(in the rows, 128 means zero)
Each row has a class, written after it.
[146 127 126 136 141 134 135 125 120 148 104 117 111 133 129 128 117  98
 133 128 126 134 121 121 124 146 183] => q421
[129 125 123 137 130 145 128 125 108 135 133 130 109 133 118 130 108 138
 133 129 135 144 122 130 115 123 158] => q387
[ 97 121 138 131 130 132 125 117 128 123 119 121 124 128 118 122 110 115
 121 126 134 136 134 119 113 156 169] => q387
[124 125 126 133 130 123 129 132  97 125 114 126 105 128 124 122 102 113
 135 117 128 153 122 109 132 123 202] => q421
[140 125 130 125 138 140 124 115 125 117 132 136 115 157 123 113 118 122
 125 133 134 122 129 111 112 166 157] => q387
[124 127 121 131 122 132 125  85 112 130 128 125 105 131 124 133 102 106
 132 105 134 136 130 115 139 120 159] => q421
[123 132 134 126 142 120 125 126 122 134  96 134 117 153 135 108 114 117
 113 119 115 130 109 115 111 155 186] => q652
[145 115 111 152  96 119 116 112 119 140 179 118 129 144  86 113 123  78
 111  96 139 124 122 172 136 172 201] => q597
[130 129 128 110 125 135 135 120 128 128 111 122 107 135 131 134 122 112
 117 126 125 136 131 113 110 128 156] => q421
[136 124 131 120 124 134 131 126 124 121 105 141 120 134 129 136 115 127
 146 127 132 132 127 116 120 130 157] => q421
[128 131 114 136 144 128 131 128 112 137 103 138 110 111 128 121 122  69
 128 135 132 124 110 121 107 156 175] => q652
[131 140 129 136 124 132 134 118 172 132 122 148 123 138 129 202 113  70
 128 126 135 140 126 125 111 200 168] => q897
[129 126 131 142 124 120 126 127 139 127 129 116 105 138 118 125 121 120
 128 125 139 145 139 119 113 151 173] => q387
[129 130 121 130 126 123 129 121 116 125 143  96 119 133 133 126 135  83
 112 134 134 140 139 138 124 144 150] => q387
[120 132 146 138 129 135 128 113 162 144  89 129 120 160 125 127 117  98
 110 124 108 140 125 137 116 191 183] => q897
[114 119 122 137 146 134 123 114 148 137 124 116 110 131 128 132 121 106
 132 120 140 149 141 133 117 139 159] => q387
[139 157 134 136 107 152 147 115 183 133  70 160 128 125 124 183  79  94
 168 106 113 140  88 165 106 211 214] => q597
[128 116 136 135 126 127 130 120 108 143 105 140 117 144 133 123 106  91
 117 136 130 131 112  94 127 171 197] => q652
[123 139 138 140 127 127 133 124 185 148  86 127 152 161 125 129 100 150
 145 116 122 132 133 159 115 184 160] => q897
[124 135 131 139 119 136 129 127 113 121 139 122 121 121 120 135 119 158
 133 120 122 144 133 113 122  93 179] => q897
[126 129 131 134 133 120 136 115 131 133 123 134 110 134 118 121 114 132
 124 128 130 130 130 103 155 142 164] => q387
[131 141 128 127 125 137 140 119 156 134  50 126 124 127 117 148  95 107
 141 128 125 145 120 128 100 154 173] => q897
[135 123 129 125 134 128 126 129 101 138 110 118 111 124 131 128 103 119
 127 122 136 138 131 107 124 127 169] => q421
[118 141 133 132 140 135 128 120 144 139 114 137 128 144 118 134 116 135
 138 120 155 143 135 120 117 132 147] => q387
[140 131 130 131 134 133 119 131 131 132 100 134 120 150 129 134 110 125
 129 126 128 143 122 108 119 148 182] => q421
[131 143 124 143 119 117 128 129 173 145  60 131 136 129 126 148  59 151
 164  96 131 150 114 145 128 157 190] => q597
[130 135 128 166 129 120 137 150 137 139  66 134 122 144 138 127 104  78
 108 123 100 156 116 131 120 148 234] => q897
[131 121 130 133 140 127 120 133 115 131 123 121 104 148 122 120 119 103
 119 127 133 150 137 112 106 125 172] => q421
[120 123 122 136 141 132 118 132 119 140 126 122 111 134 118 116 130  86
 106 121 133 150 131 120 126 128 164] => q387
[121 131 130 147 136 120 135 121 118 137  89 142 127 159 122 124 101  80
 105 140 127 133 115 114 120 158 193] => q652
[123 127 137 148 142 125 130 120 134 163 110 126 120 163 131 127 121 129
 120 134 137 121 132 126 113 169 173] => q387
[132 123 121 132 141 119 123 132 183 151  99 122 128 153 138 111 112  57
 114  94 133 172 142 138 127 193 187] => q897
[126 123 144 130 100 143 143 105 222 134 119 120 132 160 130 133 101  92
 122 123 128 137 126 148 103 234 180] => q597
[128 117 128 135 138 142 132 124 130 129 141 121 102 143 109 120 160 112
 124 135 137 145 139 109 116 143 180] => q387
[126 133 132 147 138 121 122 131 116 139  97 134 119 144 121 115 144  68
 108 127 121 148 119 120 124 150 209] => q652
[138 128 116 130 119 147 137 129 117 131 107 126 106 122 130 134 103 127
 146 118 129 145 130 112 126 116 149] => q421
[130 120 137 128 139 139 114 131 155 125 138 131 116 145 118 134 136  93
 135 134 140 137 134 123 109 156 167] => q387
[132 121 140 182 138 133 126 129 122 129 120 131 108 142 128 132 104 123
 141 135 131 130 125 122 119 114 181] => q421
[135 128 127 134 130 132 146 123 130 134 108 128 123 144 125 134 100 149
 139 135 128 137 132 114 121 132 142] => q387
[142 143  98 112  99 123 130 116  31 127 161 154  87 115 123 157 149  22
 112 147 142 122  83 111 115 195 168] => q597
